Each row has a class, written after it.
[ 19  10  22   9 -10   6 -18 -46 -16   8  -6  -4 -55   3  -8 -14  -5  -1
  11 -14  12 -18 -24   9 -68  17   2  -7  -7  -6  11  -2  32  35  27]
sipag
[-30 -20  43 -47  -9 -11 -17 -13 -25  32  -9  40   9 -13  -9  -9 -29  15
  35 -16 -15 -11 -31  23 -38  13   7 -32  -4   2  12 -10 -18  48   6]
rep
[ 52  15  -5 -23  -9   7  37 -31   4  -7  -3  -2  -8 -20  -7  13 -26 -14
 -36  25  27  37 -43 -20 -12   2  19  12 -30 -10  -7 -17  53  24 -14]
Dom
[  6 -21  -4  -2  13 -14  18   5  -1  -2 -16 -11  10   4   4   0  15   2
  -1   5  20  19   6  -6   5  -3  21   5  23  12 -10 -15   6  -8 -14]
Ninif
[  7  15  -1 -45  -5  -9   1 -30   4 -17  17  13 -18  -4  -6  -2 -10   4
  21  -7 -12  12 -51  17 -35  11  21 -13 -22 -19  -2  10  11  31  12]
Nuse
[ 22  13  -3  11 -21   0 -33   7  18  10  38  -7 -47 -23  -6  -4  15  -7
  25 -31 -11 -25 -25   4 -53 -16  -9 -15  -2  -6  25   5  -6  18  32]
sipag
[-35   0  53  20   7  12  11 -24  -3  -4   7   0   4  -4  10   2  19  13
 -11 -17  -6   9  -7   2 -32 -17  12 -35 -23  16  12 -12 -16   3 -15]
fadek
[ 15   7  27 -15 -33 -23 -49  -5   2  44  10 -16  34 -66  14 -26 -10 -12
 -18 -40  -8  38  72  21  22 -19 -19 -35  -4 -11   4   7 -13  35 -17]
nol
[-15  58   8 -26 -54  -4  33  19   2  41  -4  24  13 -25 -21   1  32  -7
  31 -10   4  15  47 -12  -5   1 -29  12   5 -14  35  26   5  -2 -20]
fadek
[-32  -7  -5 -21  -6  19 -30 -27  18  35 -27  52 -43 -15  -6 -25 -43  24
  65  -7  37 -34   7  19 -47   3  19 -21  12  -7   6 -72  53   8  18]
rep
[ 27 -48  23 -29   2 -38 -20  25  26  38   4 -51  28  -2   2  39  -2   5
 -26  24  15   8 -16 -11  -9 -34  -6 -21  -1  -1 -11 -11   8 -32 -19]
Kebo
[  6   7 -24 -19 -37  -3  -7  13  28  27   6 -15 -18 -18  -6  -2  -4   9
  14 -14 -36  -5  31  14 -25 -20 -10  -4  31 -29   9  17  -3  18  -1]
gura
[-15  11   5 -27 -10  45  27  18  88 -27   5 -22  50  14  15  24 -35  51
  67   2 -16  23 -14  26  -5  -9  12  30  32   4  -1 -24 -55 -35  52]
gura
[ -1   0   4  13   9  -9  -2 -11  14  -8  -3  -5 -13   9   8   2  -3   9
   8   7  -5 -21 -17  16 -22   4  -3 -13  -9  -6 -11 -42  15  12  31]
nol
[ -6   8  16 -21 -17  -3   5  -9   1   2  14 -11  -6 -30  29 -31 -11   3
  12  -9   4  12   1  25 -40  27   3 -16   8  -2  13 -16  -8  33  30]
Dom
[-23 -36  -3 -13  18 -22 -37  40 -23  19   6 -42 -11 -31 -27  13  15  -1
  41 -14  39 -43  21   4 -25  -4 -33   8  32  -3  22  10  -7 -10 -22]
nol
[ -1 -16 -20   6 -13   1 -22   3 -35  36  20 -46 -30  16  -5  18   6   0
   7  15 -29 -33  13  12 -13 -16 -27  -1  -1 -15  31  22  17 -20 -26]
sipag
[ 40 -18 -36  13 -17  56  24  -7 -30 -57   2  18 -16  38 -22 -22 -27  36
  -5  10  -4 -27  47  44 -51   9  -7 -27  20  -3 -11 -43  35  -1  21]
rep
[-18 -29  13  -9  33  31   8  -8  23 -36 -18 -33  10  35 -15  25  19  37
  32  27 -16   7 -17  15  15 -29  39  25 -18  11   3 -18 -24 -24 -10]
fadek
[ 39 -27  16 -53  16   0  20  33 -29 -26  23 -14  24 -18 -54  24  20  -1
 -14   8  36  19  -9  22 -33  -6   9  -2  -5  20 -20 -15  11 -14 -25]
fadek
[-12 -16 -23 -16 -22   6   8  30 -22   3  29  12 -28 -39 -11 -10   3  -4
   6 -27  -9  44  61  25  13  -9 -10 -12  31  -5 -13   8   3  -4 -25]
Ninif
[ 39 -15  32 -25 -20  14  -1  15  18  57   5   8  55 -23  -3  28 -23   7
 -47  11  54  43 -17 -20 -26 -32 -32 -44  -9   6  -6 -12  27 -31 -44]
Dom
[-15 -17  47  -2  -4 -24  -6 -29 -51 -17  13  -4 -45  -3 -15  -8  -4  26
  39   1 -20 -32 -22  29 -39  22 -17  -9   8 -18  22  16   7  32  27]
nol
[-22  -4  35 -28 -28 -15  24  17 -23  50 -23   2 -43 -26  -9   3  24  16
  50  11   2   3  -3  -6 -19   1  11  -2  13   5  26  18   7   6  10]
Kebo
[ -4 -26  28  21  14 -20 -44  -1  19  28 -19  11  19  -1  18  -1  16  -1
 -20  -6   5  -3 -28 -27   7 -31  12 -37 -11  20   6  -3 -19   6  -8]
Kebo
[ 12 -14  38 -56  -8   0 -12 -17  17  44 -30 -64  64 -36  13  10 -43  11
  25 -13  34  89  59  34  28   5  18  18   9   3 -19   4 -17   2 -28]
nol
[ 12  24 -19 -16 -42  34  28  25  13  13  12  -2 -25  -4  -8  -4  14  20
 -21  -3   0  -1  31   9 -34 -25 -20 -32  -2 -18   5  -9  28 -11  20]
Dom
[ 21   9 -25 -31 -14  -4  -2   4  -4  14  15  10 -20 -19 -22   6   4 -10
  22  -3   3  -4   8  20  -8  -7 -15  -8  -4 -19  -1   2  22  -2  -1]
Nuse
[ 44  -9  20 -10  -6 -16  -8   4   4  27   8 -32   3 -11  -8   7  11  -2
   0  20  18  16 -15   0 -17 -20  17  -6 -14  13 -13 -12  23 -22   6]
sipag
[ 19 -33  -1   6  18   2  -6   8  -6  -3  -8 -29   9   1 -16  -3   5   3
  -8  19  11  13 -37  -4 -17 -14  32 -23  -8  29 -25  -9  18 -12 -15]
sipag
[ 13  -1  19 -20  27 -19  15 -24   7   7 -18   1  -6 -13   8  19 -25  11
 -11 -10  23  15  14   8  20   3   3  -6  20 -20 -15 -31   6  16  12]
Ninif
[ 19  -5   0 -13  -4  -6  13  -2 -12   3  16  13  -6  10  -3   8 -12   6
   4  -4  15  -8  -3  16 -36  -2  10 -16  -2   2 -10 -25  18   0  13]
rep
[  9  24  -2 -35 -39 -10   8  10 -23  73  -6  52   9 -18   7  -8 -13  15
  22 -18   5  -9 -42  -1 -70  12   5 -62  18   4  34   4  38  34 -21]
rep
[ 16 -10  -4 -16  24 -19 -12  17 -44   7 -40  19 -19  12 -10  -1  11   1
  11  18  54  10 -17 -11 -21  29   5  11   7  20 -34   2  38   8 -24]
rep
[ 26  90   5  10 -57  13 -38 -62  29 -22  29  15 -23  -2  -1 -30  23 -14
  -6 -47 -11 -26  47   7 -11 -14 -26  21 -29 -31  58   1  39  21  35]
fadek
[-27  84 -33 -30 -28  12 -32  19  -1 -11  -8  37  17 -30  -7 -17  33 -36
  25  -4 -38 -21 -25 -19  66   6 -14  58 -54   2  51  -2  -6  49  16]
nol
[ 15   7 -25  -3 -22  -6  31   2 -35  48 -28   2 -38  25   1   0  40 -14
 -19  24 -29 -13  -1  18   4  -7  28 -14 -15  19   1 -23  60   3  18]
Kebo
[ 13   1  13 -21 -10 -14  21   1  13  23 -11 -11  14   4  -8   9  -9  11
 -28   1  12   2 -11   4 -51  -6   4 -29  19  -1 -25  -8  30   0   3]
gura
[ -64  -54    7  -71   37   18  -21   27  -14  -33  -10 -100   31  -11
   26   21  -17  -34  -31  -11   15   83   -4   17  -10   38   23   41
  -33   36  -47   -1  -53   20  -48]
Kebo
[-16  -6  22 -44 -14  14  -6 -18  13  -1  -5  27 -19 -33  -6 -23  -4   5
  54 -16  11  19 -19  17 -28   7  36  22   8   6  20 -36  -6  33  21]
Ninif
[-20  -3  36   6  -3  42 -15 -27  18 -32  -6  25 -10   6  18  -6 -31   4
 -19 -12   9  39  20   2 -28   0  -6  -2 -45   2 -37 -46 -17  18   7]
rep
[ 19 -30  -9   7 -25 -11   1   5  -6   6   0  18   0 -15  -7 -25   8  13
   9  23 -14   7   7  -4  -3 -16   6 -21  30  -2  13 -16  31  -5 -28]
Ninif
[ 76 -44 -34  -9 -10   7  27  59 -19  36 -21 -51 -20 -46 -64  40  27  -7
 -48 -17   0  11  45   0  31 -61 -25 -33  42   4 -13   1  47 -12 -49]
Ninif
[ 16   8   3 -18 -11  14  -9 -20 -16  -8  15  -9 -16 -11 -10 -19 -10  -6
  -7 -11  -8   6  -2  27 -37   8  19 -13 -20   3  -6 -15   9  30  23]
sipag
[  1  -2  -2  -9  15   8 -43 -18   7  -1  -3  -4 -26 -11  -2 -18 -19   3
  18 -11  10  -1 -13  22 -22   8  13 -11  -5   3 -15 -27  16  17  24]
sipag
[ 37 -12  -2  -7  19  -9  -1  19 -16 -10  -5   6  42   1 -31  14  13 -12
 -12  16  59  19 -18 -10   6  -6   6  13  -9  28 -28 -10  25 -22 -20]
nol
[ 36 -15  11 -28 -13  -6 -12  12  21  30   0  -3  18   6   1   3   3  13
 -23  15  16  26 -26   9 -25 -18  -6 -27  -7   1 -20 -13  28 -12   3]
Dom
[ 11 -87   1   6   9  34  -6 -11 -14 -18  -5 -15 -21 -16 -33  -3 -19  -3
  -5  -5  -7  13  10  32 -20 -21   9 -13  18  15 -14 -50  12   9 -28]
Ninif
[ 17   3 -40 -20   8  28  -1  50 -20  39 -30  22  -8  33 -22  36  13   1
  24   1  53 -14 -21   4 -33  10 -26  10  16  28 -12 -19  46 -30 -17]
rep
[ 44 -35  22   1  12 -24 -12  12   3  16 -17 -20   0  -6  -9  11  22  -3
 -23  15  37   8 -15 -12  -4 -25  21 -18   0  27 -21 -21  29 -20   4]
Kebo
[-29 -72  15  -8 -16  44 -52 -33   5 -32  19  19  -5 -21  -6 -73 -38  21
 -17  -6  72  48 114  14 -75 -16  18 -22  -2 -21 -29 -17 -20  -2 -46]
Dom
[ 60 -36  -1 -45   5 -31 -72 -15  -8  43  16  67  48  -3 -49 -11 -25  -4
 -41  22  45 -21 -33  19  28 -47  -3 -44 -14   2 -16 -39  88 -33  -8]
Dom
[ -9 -30   5  -2  -7 -47 -11   3   5 -15 -33 -44  -5  34   4 -19  17  16
  21  31  -1 -20 -46 -29 -55  15  15   2   9   3  -8  14  30   7 -14]
rep
[  1   7  23 -36 -18 -43 -44  -1   8  15  33  13  15 -23  -9 -15   3   3
  32 -11  11 -18 -17  15 -19  -7   1  -7  -6 -10  16  -5  10   5  25]
nol
[-25 -33  18  -7  24  44 -12  11  16  -7 -15 -24  24  -3  15   3   8  25
  44   5  83  32  14 -18 -62  -4  11   3   9  19  -1   3 -41 -40 -48]
Nuse
[ 37  -9   3  15 -36  28 -33  29   1   9  29  -2 -35 -50 -16 -13   9 -15
 -17 -11  33  54  -6 -18 -61 -18 -16 -29 -12  21 -24   2  42 -12 -37]
sipag
[  1  16 -25 -17  -7  11 -36  12 -17  38 -13   7  -8 -19  -4 -13  -4 -10
  12  -1 -13 -12  15  20   7   8 -19 -13  -3   1   7 -18  17  18   3]
sipag
[  4 -26   3 -12  -3  -2   1  16 -13   0 -27  12   4 -13 -20 -11  15   2
  20  17  26  17  -5 -11   2   3   2  15  26  16   0 -14  24  -6 -24]
Ninif
[ 81 -20  23 -33 -40 -35  -6  14  28   6  15 -47  25  11 -56  -8  25  10
 -63  -6 -11  12 -19   6 -46 -57  26 -63 -19   1 -46  15  41  -7  27]
sipag
[-12  12   3 -51 -20  -7  -1  -5 -28  13   6   8   8 -17 -27  -1   6   0
   6   2  -8   7  22  13 -16   6  -9   2 -10 -19  24  15  13  19 -41]
fadek
[  7  32 -14 -15   1  12  -7  -6  32 -51  23   0 -48  14   4  -5  15  18
  17 -22  11   5 -29  14 -50   3   3 -15 -13 -16 -23   3  16  -1  43]
Nuse
[-33 -11 -27 -11   5  19  19   0 -40   1 -54  49 -67 -12  -2 -12   0  11
 -40  31 -58 -13 -22 -30 -38  10  15 -46 -31 -34   6  -5 -12 110 -40]
Kebo
[-13 -46  13 -20  12  17  -8  25  -9  23  -8  -3  21 -14  -3  -8  -2  14
  16   7  45  31  16  16 -11  -8   6 -13  16  25 -14  -8 -11 -27 -21]
Dom
[  9 -24  46 -40  28 -32 -56  19 -18  45 -28 -25  53 -20   9   8  14   8
   0  21  20  20 -15  17  34  -9   1  -8 -17  25 -16 -22   3  -5 -15]
nol
[  0  -4 -16  -7  -5   0  15 -31 -30  11   5   7 -19 -26 -19   5 -16 -34
   7  -6 -12   2   2  16   5   5  -7  -7 -16  -9   3  -3  21  22 -24]
Nuse
[-28 -37  67   0  38 -14 -39 -19 -36   8  -5  26  -4 -30 -31   4   8   2
  38 -27  53   4 -12  -2  11 -19  21  10 -11  23   3  18 -36   9 -10]
nol
